Below is a small trained network, with its code and all its weights. Each question gives an input and a target symbol and asks what happens when units are switched off, that is, made to give their printed mean instead of their output.

import numpy as np


def w(rows, s, z=0):
    codes = np.array(rows[::2]) - 128.0
    scale = np.full(codes.shape[1], s)
    scale[-1] = z or s
    return codes * scale


def f(y):
    return y / 2 * (1 + np.tanh(0.7978845608 * (y + 0.044715 * y**3)))


def softmax(a):
    e = np.exp(a - a.max(-1, keepdims=True))
    return e / e.sum(-1, keepdims=True)


def log_softmax(a):
    a = a - a.max(-1, keepdims=True)
    return a - np.log(np.exp(a).sum(-1, keepdims=True))


def net(x, mask):
    ids = ['ΔΛΞΠΦΩαβεζηθμστψ'.index(c) for c in x.split()]
    T = len(ids)
    res = E[ids] + P[:T]
    r = res
    for j in range(2):
        rows = slice(2 * j, 2 * j + 2)
        q, k, v = (r @ M[0][rows].T for M in (Q, K, V))
        z = softmax(np.where(np.tri(T) > 0, q @ k.T / 2**0.5, -1e9)) @ v
        o = O[0][rows]
        res = res + np.where(mask[j], z, o[:, -1]) @ o[:, :-1]
    y = f(res @ A[0][:, :-1].T + A[0][:, -1])
    res = res + np.where(mask[2:26], y, B[0][:, -1]) @ B[0][:, :-1]
    return log_softmax(res[-1] @ U[:, :-1].T + U[:, -1])


Q, K, V, O, A, B = {}, {}, {}, {}, {}, {}
E = w([
[35,163,148,34,119,160,226,157,93],'Δ',
[127,178,125,226,107,120,137,145,134],'Λ',
[98,28,174,109,200,125,110,117,192],'Ξ',
[98,59,122,97,250,125,128,90,165],'Π',
[113,173,87,200,152,125,132,143,108],'Φ',
[134,19,196,144,152,135,134,129,140],'Ω',
[91,185,78,170,154,141,96,123,165],'α',
[85,147,113,181,87,142,73,181,134],'β',
[107,71,41,163,95,34,218,82,138],'ε',
[72,129,120,159,102,146,35,128,204],'ζ',
[103,202,87,158,116,168,90,105,194],'η',
[101,196,123,152,75,171,66,137,210],'θ',
[111,115,246,101,124,111,163,238,179],'μ',
[207,126,182,177,230,168,95,109,138],'σ',
[205,165,118,65,138,170,172,149,126],'τ',
[172,101,140,69,119,143,90,96,235],'ψ',
],0.021)
P = w([
[76,19,74,216,151,255,225,235,255],'0',
[55,108,74,187,127,103,182,127,219],'1',
[76,116,91,191,130,88,147,108,196],'2',
[98,135,94,148,119,88,152,95,156],'3',
[117,153,104,130,108,77,127,96,135],'4',
[134,168,114,116,105,63,103,89,124],'5',
[155,187,116,101,99,49,89,68,99],'6',
[158,211,143,84,96,37,64,70,97],'7',
[182,228,148,67,93,27,43,60,79],'8',
[190,236,162,62,86,21,37,35,62],'9',
[196,246,184,41,77,8,20,43,57],'10',
],0.0075)
Q[0] = w([
[44,207,116,222,72,114,100,111,127],'H1',
[115,90,94,6,64,123,170,141,103],'H1',
[59,136,95,199,150,145,45,125,152],'H2',
[180,76,187,41,207,144,180,101,143],'H2',
],0.011)
K[0] = w([
[95,71,103,189,128,178,193,164,152],'H1',
[88,137,121,65,82,5,116,111,115],'H1',
[144,100,115,141,136,216,135,193,164],'H2',
[178,175,164,60,123,80,40,130,83],'H2',
],0.012)
V[0] = w([
[141,246,107,146,158,127,189,135,120],'H1',
[52,136,71,141,157,112,120,193,82],'H1',
[95,195,118,68,89,184,95,115,176],'H2',
[92,153,46,103,226,146,100,81,160],'H2',
],0.011)
O[0] = w([
[185,156,110,162,205,139,121,177,170,4],'H1',
[151,175,190,139,131,249,142,117,91,33],'H1',
[156,125,177,140,2,149,162,178,194,160],'H2',
[185,35,109,130,91,190,90,108,108,141],'H2',
],0.014,0.0035)
A[0] = w([
[75,58,121,137,178,94,159,153,128,65],'N1',
[164,83,137,128,145,115,160,151,178,155],'N2',
[141,48,145,36,159,142,123,106,120,190],'N3',
[130,78,208,5,152,154,121,144,64,147],'N4',
[137,132,92,113,136,132,242,94,119,80],'N5',
[84,149,153,137,107,102,126,119,112,106],'N6',
[79,184,169,80,109,143,173,137,104,64],'N7',
[137,153,166,152,149,153,57,116,141,209],'N8',
[110,182,98,149,81,66,128,158,145,91],'N9',
[183,157,146,197,195,136,90,111,122,71],'N10',
[89,101,74,37,88,109,195,103,145,57],'N11',
[133,100,175,169,150,114,178,136,164,181],'N12',
[172,137,123,28,132,142,172,134,58,70],'N13',
[125,129,195,63,128,147,163,167,133,175],'N14',
[84,165,101,142,171,147,97,112,115,2],'N15',
[160,125,98,131,64,148,83,94,92,47],'N16',
[91,123,111,199,74,122,66,174,152,120],'N17',
[143,152,93,163,120,158,68,184,135,127],'N18',
[170,155,165,76,170,108,144,124,90,134],'N19',
[97,84,138,153,96,99,166,96,86,190],'N20',
[113,121,164,154,132,200,106,108,115,39],'N21',
[114,97,60,201,122,116,138,114,172,64],'N22',
[174,120,131,86,135,110,107,155,162,90],'N23',
[74,151,172,143,122,140,85,67,98,83],'N24',
],0.011,0.0064)
B[0] = w([
[208,84,168,122,116,112,123,190,188,208],'N1',
[168,137,110,99,100,72,135,86,61,213],'N2',
[101,198,166,160,75,119,192,111,103,235],'N3',
[34,115,68,219,191,51,98,196,102,182],'N4',
[122,227,147,202,173,114,114,143,133,141],'N5',
[153,130,85,112,118,130,134,130,143,202],'N6',
[149,108,92,102,113,185,116,178,83,240],'N7',
[112,151,135,182,172,131,193,166,78,199],'N8',
[105,79,136,191,132,167,108,161,171,245],'N9',
[9,81,158,72,47,138,96,132,202,182],'N10',
[171,228,204,130,162,219,42,143,91,213],'N11',
[142,132,139,37,158,107,125,36,152,213],'N12',
[198,141,158,57,162,119,176,133,130,131],'N13',
[121,139,90,153,162,131,80,24,81,243],'N14',
[169,78,209,69,53,2,139,170,86,167],'N15',
[129,55,39,111,192,119,151,119,184,204],'N16',
[142,147,103,113,165,120,223,112,144,234],'N17',
[122,140,250,140,196,60,84,91,178,171],'N18',
[115,103,117,119,128,218,168,117,156,166],'N19',
[92,221,94,99,107,173,85,167,196,205],'N20',
[153,49,173,127,102,165,124,136,36,179],'N21',
[179,144,116,178,124,72,58,191,90,195],'N22',
[136,116,126,142,140,189,162,144,30,182],'N23',
[186,145,124,109,110,120,165,175,80,188],'N24',
],0.0071,0.012)
U = w([
[153,156,147,116,140,176,159,129,67,84],'Δ',
[146,113,71,143,131,148,100,165,187,71],'Λ',
[70,109,173,119,122,167,63,150,119,33],'Ξ',
[121,88,84,146,143,149,98,148,94,114],'Π',
[153,88,144,153,160,171,111,155,139,108],'Φ',
[101,146,129,122,104,107,189,208,127,86],'Ω',
[97,102,164,95,111,103,166,101,56,74],'α',
[102,170,181,184,121,147,134,68,143,79],'β',
[140,180,108,251,175,120,100,111,144,130],'ε',
[56,153,96,130,65,130,96,39,105,246],'ζ',
[126,136,129,173,90,95,208,59,160,199],'η',
[112,93,109,53,47,144,207,79,133,204],'θ',
[69,166,176,27,172,115,128,72,192,253],'μ',
[166,53,114,109,157,67,56,155,126,142],'σ',
[254,100,101,69,165,102,200,154,127,82],'τ',
[192,136,164,62,77,122,63,155,117,48],'ψ',
],0.0078,0.004)

Each question gives the input, a string of symbols that net reads in full, and the target symbol t.
The units are the heads (2 rows each of Q, K, V and O) and the neurons (one row each of A and B). Each row of codes is followed by its name. A weight is (code - 128) times the scale printed after its matrix; where a second scale follows, it is the last column's (O, A, B and U).
mask holds one flag per unit, heads first, then neurons. A switched-off unit (its flag False) gives its mean, the last column of its rows in O or B, instead of its output. The means were averaged over made-up inputs and are rounded, as every weight is.
A unit's drop is (log p(t) with every unit on - log p(t) with that unit switched off) / (log p(t) with every unit on - log p(t) with every unit switched off).
The circuit of an input: a set's keep is (log p(t) with only the set's units on - log p(t) with every unit switched off) / (log p(t) with every unit on - log p(t) with every unit switched off). Starting from the 12 units with the biggest drops (on a tie, the unit counted first), units are removed one at a time, each time the one whose removal leaves the highest keep (on an exact tie, the one counted first), for as long as the keep stays at least 0.8.
circuit, biggest first: the units of the circuit, biggest drop first
unit that matters most: the unit with the biggest drop
top k neurons: the k neurons with the biggest drops, biggest first
heads that matter: for each layer, one digit per head in row order, 1 if its drop is at least 0.15 and else 0, layers parted by /
drop when u is switched off: that unit's drop, to one decimal
input Ξ μ Ω, target μ: circuit, biggest first	(H2)
input η Ξ τ μ σ θ σ ε μ ψ β, target τ: heads that matter	11
input σ Λ Δ η Λ, target σ: circuit, biggest first	(H2 H1 N3)
input θ η ε ζ, target η: circuit, biggest first	(H2 N17 N18)
input μ θ μ ψ ψ ε β ψ τ, target ψ: circuit, biggest first	(N11 H1 H2)
input α β θ μ Ω, target μ: circuit, biggest first	(H2 N12)
input Δ Φ ψ θ μ ε σ ζ ζ α α, target β: circuit, biggest first	(H1 H2 N18 N10)
input Λ ζ μ σ, target σ: circuit, biggest first	(H1 N10 H2)
input σ ε α, target σ: heads that matter	01
input Δ μ Λ Ξ, target μ: heads that matter	01
input ζ τ θ η ε Δ ε Φ, target θ: heads that matter	11
input μ μ ε ζ ζ Φ, target Ω: heads that matter	01
input α Ξ ψ ζ μ μ β, target Φ: heads that matter	11
input Ξ μ η ζ, target ζ: circuit, biggest first	(H1)
input μ ε α, target Ω: circuit, biggest first	(H2 N15 N14)
input ζ μ ζ Ξ μ μ μ σ, target σ: heads that matter	10
input Ω μ μ ψ η θ, target ψ: top 2 neurons	(N24 N15)
input μ μ β, target Ω: heads that matter	01
input σ ζ Ξ α μ Λ μ μ, target μ: heads that matter	01
input α Δ Ω μ Π Π α, target Φ: heads that matter	11
input ε μ Ξ μ Δ μ η μ Λ σ Π, target σ: unit that matters most	H1
input β α Ω ζ Λ μ ψ θ ζ Δ, target Δ: heads that matter	10
input μ μ σ η, target Ω: drop when N15 is switched off	0.2
input σ μ μ ζ Ξ, target μ: drop when N7 is switched off	0.1
input Ξ ζ τ α α μ μ μ μ Π, target μ: drop when H2 is switched off	1.0
input ζ μ Ω σ Π σ θ μ μ, target μ: drop when N21 is switched off	0.1
input ψ α σ μ ε μ μ σ ζ, target Λ: top neuron	(N16)
